[  2  -3  16   2   7 -40  23  -9  25  -6  18  -6  41  25 -40  10 -34  42
   6   7  24   2   9   9 -54   2 -19 -21  -7  11   2 -13  -1]
k802
[  1  -6  -5  -4  11  32  17  -4   2  -5   8 -28 -21  -4  35  22   6  68
   0  11 -50  -3   1   7 -75  17  -9  17   8  -6   8 -21  -2]
k559
[  1   0  12   2  -1 -24  14  -3  21  -6  20  34  19 -16 -23  13 -11  45
   6   1   4   5  -2   7 -85   7 -15 -20  -3   7   2  -6   1]
k802
[  1  -2  16   9  -6 -52 -12 -19  25  -7  14  28  24  17 -19   4 -22  30
   1  -4  15   1   6   6 -68  -9 -16  -3   4  20  -3 -17   4]
k802
[ -3  -3  -5  -3  -5 -23  26  -3  19 -10  16  -6   1 -13 -47  11 -13  21
   4   5  13   5   1   1 -39  -5 -14 -23   6   8   5   9  -1]
k802
[  2   0   4   7  21  43 -28 -12 -54   1  -1  -2  27 -14  -9   3 -17 -56
   1 -20  -8  -7 -18   7  14 -28  -6  -9  -6  -3   1 -57  -3]
k559
[  2   7   6   5  -3 -21 -22   4   4  -9   9  27  23  21 -30   5 -10 -36
   4   1  24   0  11   8 -17  15  -9 -39  22  -9   5  -3   1]
k559
[ -8   0 -14   8  14  24  12  14  36  -2  10  51  35 -11  46   6  -3  59
  -1   1 -52   2  -9 -11 -55  28   4  20  -8 -13  -2 -11  -9]
k559
[-12   0  11   5  -9 -33  22 -18  21  -4   9  18  21   5  -2   4 -16  60
   6   6   4   4  -7   7 -46   4  -8   0 -12  10   1 -12   6]
k802
[-24   2   2   9  17   3  -4  -8  19  -3  14   3   3  25   6   1 -13  -5
   4  -5 -32  -1  21   2 -27  -3 -10  -2  21  -5   4 -26   4]
k559
[  4  -1  16   3 -12 -45  -4  -8 -27  -3  13  28  39  21 -11  14 -14  64
   4   4  39   4  -5   9 -69  21 -16 -24 -16  20  -2  -6   1]
k802
[  2  -7   6   3  -5 -21   4 -20 -29  -3  21   2  12  -2 -27  18 -19  47
   3  -7  25  -4  -4   6 -74 -21 -15  -7 -11  29  -2 -12   4]
k802
[  0  -3   5   6 -18 -14  -4 -11 -28  -4   2 -13  -4 -10  25   4  -9  22
  -2   7 -19   1 -12  15 -25   8 -14  15   7 -27   8 -18  -4]
k559
[ -2   1   3   9 -22 -11 -13 -19 -27  -5  19  39 -15 -23  23  17  -3  29
   1 -10 -36  -1  -7   8 -70   4 -13   8  17 -16   6 -21  -7]
k559
[-10   1   1   9   6  10 -21 -32  47  -5   7  23 -22   1  28 -15 -15 -41
  -4 -10 -54  -6   8   5 -17 -37  -1  27  29  -7  -8 -29  -2]
k559
[ -7   3  -6   6   6  28  27   5  30  -3  -6   8  31 -22 -38  14 -15  11
   8  -6 -32   4  -8   5 -21  21 -12 -21 -17 -13   8 -32   2]
k802
[ -1  -6  -2  -4   8   0   9  12 -21  11   4 -17  -3  -6  44   3   5  28
  -2   8 -31  -5   1   3   1  12  -1  31  11 -25   8  -1  -3]
k559
[ -7  -4   9   2  -7 -33  13  -6  17  -7  13   0  10 -22   0   1 -13  43
   5  -1  -9   2  -2  14 -40  -8  -6  19   1  -1   4   0  -1]
k802
[  3   2  12   0  -2 -33   5   0   5   1  13  28  43  20 -16   1 -19  15
   3 -14   7   0  12  -1 -25   0  -5  -4  -8  18   4 -23   3]
k802
[ -3  -4   9   5 -22  -6 -17 -21 -15  -7 -11 -26 -18 -28   1   6  -3  -7
   4  12  -6   3 -17  19 -29 -13 -18   4   9 -28   1 -13  -4]
k559
[ -8  -2   7   8 -19  -9 -54  14  14   8 -18   2  14 -14  35  -3  -4 -11
  -7  -4 -39  -2  -2   7 -34  27  -7  37   0 -15   7 -15  -8]
k559
[ -2  -4   5   1  -5 -46  -1  -6  -7  -5  18  19   1   3  -7   5  -9  21
  -3   6  19   0  11   6 -40 -12 -14  -4  27   4   2  14   4]
k802
[ -2   0   5   3   3 -14  46  -8  27  -4  35  11  32  -9 -38  18 -33  79
   6 -12 -19   2   9   6 -80  -3 -17   5 -20  17  10 -29   4]
k802
[ -1  -2  -6   9   9  24 -12   3 -34  -4  22   9  -3 -30 -11  19  -4 -17
   4 -11 -36   0  -1   9 -22   8 -10 -12  18 -38  10 -30  -1]
k559
[ -5  -1   5   3 -10 -19  16   0  68  -4  -9  -8  26  -7 -40   5 -16  30
   0  12   8   2   2   8 -42   7  -9 -18 -18  19   0   0   5]
k802
[ -3  -6   9   5  17 -17  29  -3  46   1   5 -42   6  32  31  -9 -19  37
   0  20 -41   0  20   6  -4  -4 -10  37  12 -16   7 -11  -2]
k559
[  7  -7  23   9   9 -37 -53  -8  -3  -1  -8   8  31  19  34   2  -7 -18
   3   8  14   0   1  12 -45   3 -13   8  19  -9   2 -16 -10]
k559
[ -2   1   1   8  -4 -14   1  -5  19  -6   9   5  -1 -28 -19   8  -8  12
  -1   2  -4   1   4   6 -53   0 -15 -14  14   1  -1  -3  -4]
k802
[  0  -4 -14  10  24  22  28  21   0   0  -2 -24  31  14  20  24   1  54
  -2  17 -26   3  -1   3 -23  39  -8  -9 -13 -17  13 -19  -3]
k559
[ -3  -6   8   3  -2 -14 -31 -11  -2  -2   6 -15 -10   4  27   4  -9  13
   1   5 -34  -5   7  10 -64 -12 -19  28  21  -5   6 -19  -5]
k559
[  5   0  13  -1 -16 -19  23 -30 -47  -3  10   4  15   1  23   9 -19  72
   5   5  -1   5 -19  14 -52   5 -12   6 -18  -5   4 -38   7]
k802
[  2   0  18   9 -14 -30  -1 -19 -15  -3  -1 -13  28  19 -13   6 -16  50
   6   4  26  -1  -7   8 -46   2 -15 -13 -23  22   3 -23   1]
k802
[  4  -2   6  -3 -23 -25   9  -2 -21  -1  -3 -11   4   1 -30  15  -7  31
   5  -1  18  -5  -1   5 -42  23 -12 -16 -20   7   9  -9   3]
k802
[ -2  -2   5   0 -22 -26  35 -11  14  -8  24   5  22 -36 -60  20 -15  71
   5 -13   5   3  -4  10 -95  -9 -20  -5 -24  27   5 -15   6]
k802
[ -8  -2 -10   0   9  24  47   4  77  -5  -6 -61 -39 -14  10   2  -2  37
   4  28 -52   2  11   8   0   5  -1  28   9 -21   8  10   2]
k559
[ -1  -5  -2   7  13  -7 -19  -3  32  -1  -4 -18  -5  -6  46   6   1  14
   0  16 -27  -2  -2  12 -35  -6  -9  36  22 -21  -2   2  -1]
k559
[ -2  -1  -8   4  28  36  46   9 -34   1   1 -20  22 -15  46  18  -7  61
   4  29 -37   7 -13  13   6  36  -3   2 -14 -44  10 -34   0]
k559
[ -3  -4   4  -5 -23 -32  25 -19  36 -14  18  22  -4 -23 -35  33 -11  70
   6   5   0   6   0   3 -89   3 -12 -16 -32  18   3  -1   4]
k802
[ -1  -3  -1  -1  25 -20  58 -16  22  -8  23 -28 -14   3 -19  10 -12  54
   8  15  -9   5   6  10 -31 -13  -9   3   9  -1   6  14   2]
k802
[  1   2  11   5  -9 -55  15  -8  30 -12  30  55  24  11 -37  13 -19  44
   7  -1   6   1  15   8 -85   5 -18 -30  18  11   7  -5   3]
k802
[  2   1  25   9 -28 -44 -48 -23 -51   1 -13  34  40  -4  39   7 -16   9
   3   0   1   3 -29  19 -48  29 -14  -4 -13 -30   4 -54  -4]
k559
[ -4  -3  -3   5  39  12  63  -2  91 -13  47 -11   1  10 -43  12 -33  29
   9  -9 -86  -4  40   1 -66 -10 -17  14  26  -1  17 -38   4]
k559
[  1   2   3   6   5  13 -10 -10 -68  -2   6  -1  -5 -11  19  13   0 -19
   5  -3 -14   1 -15   7   2   6  -5 -16  17 -42   5 -34  -2]
k559
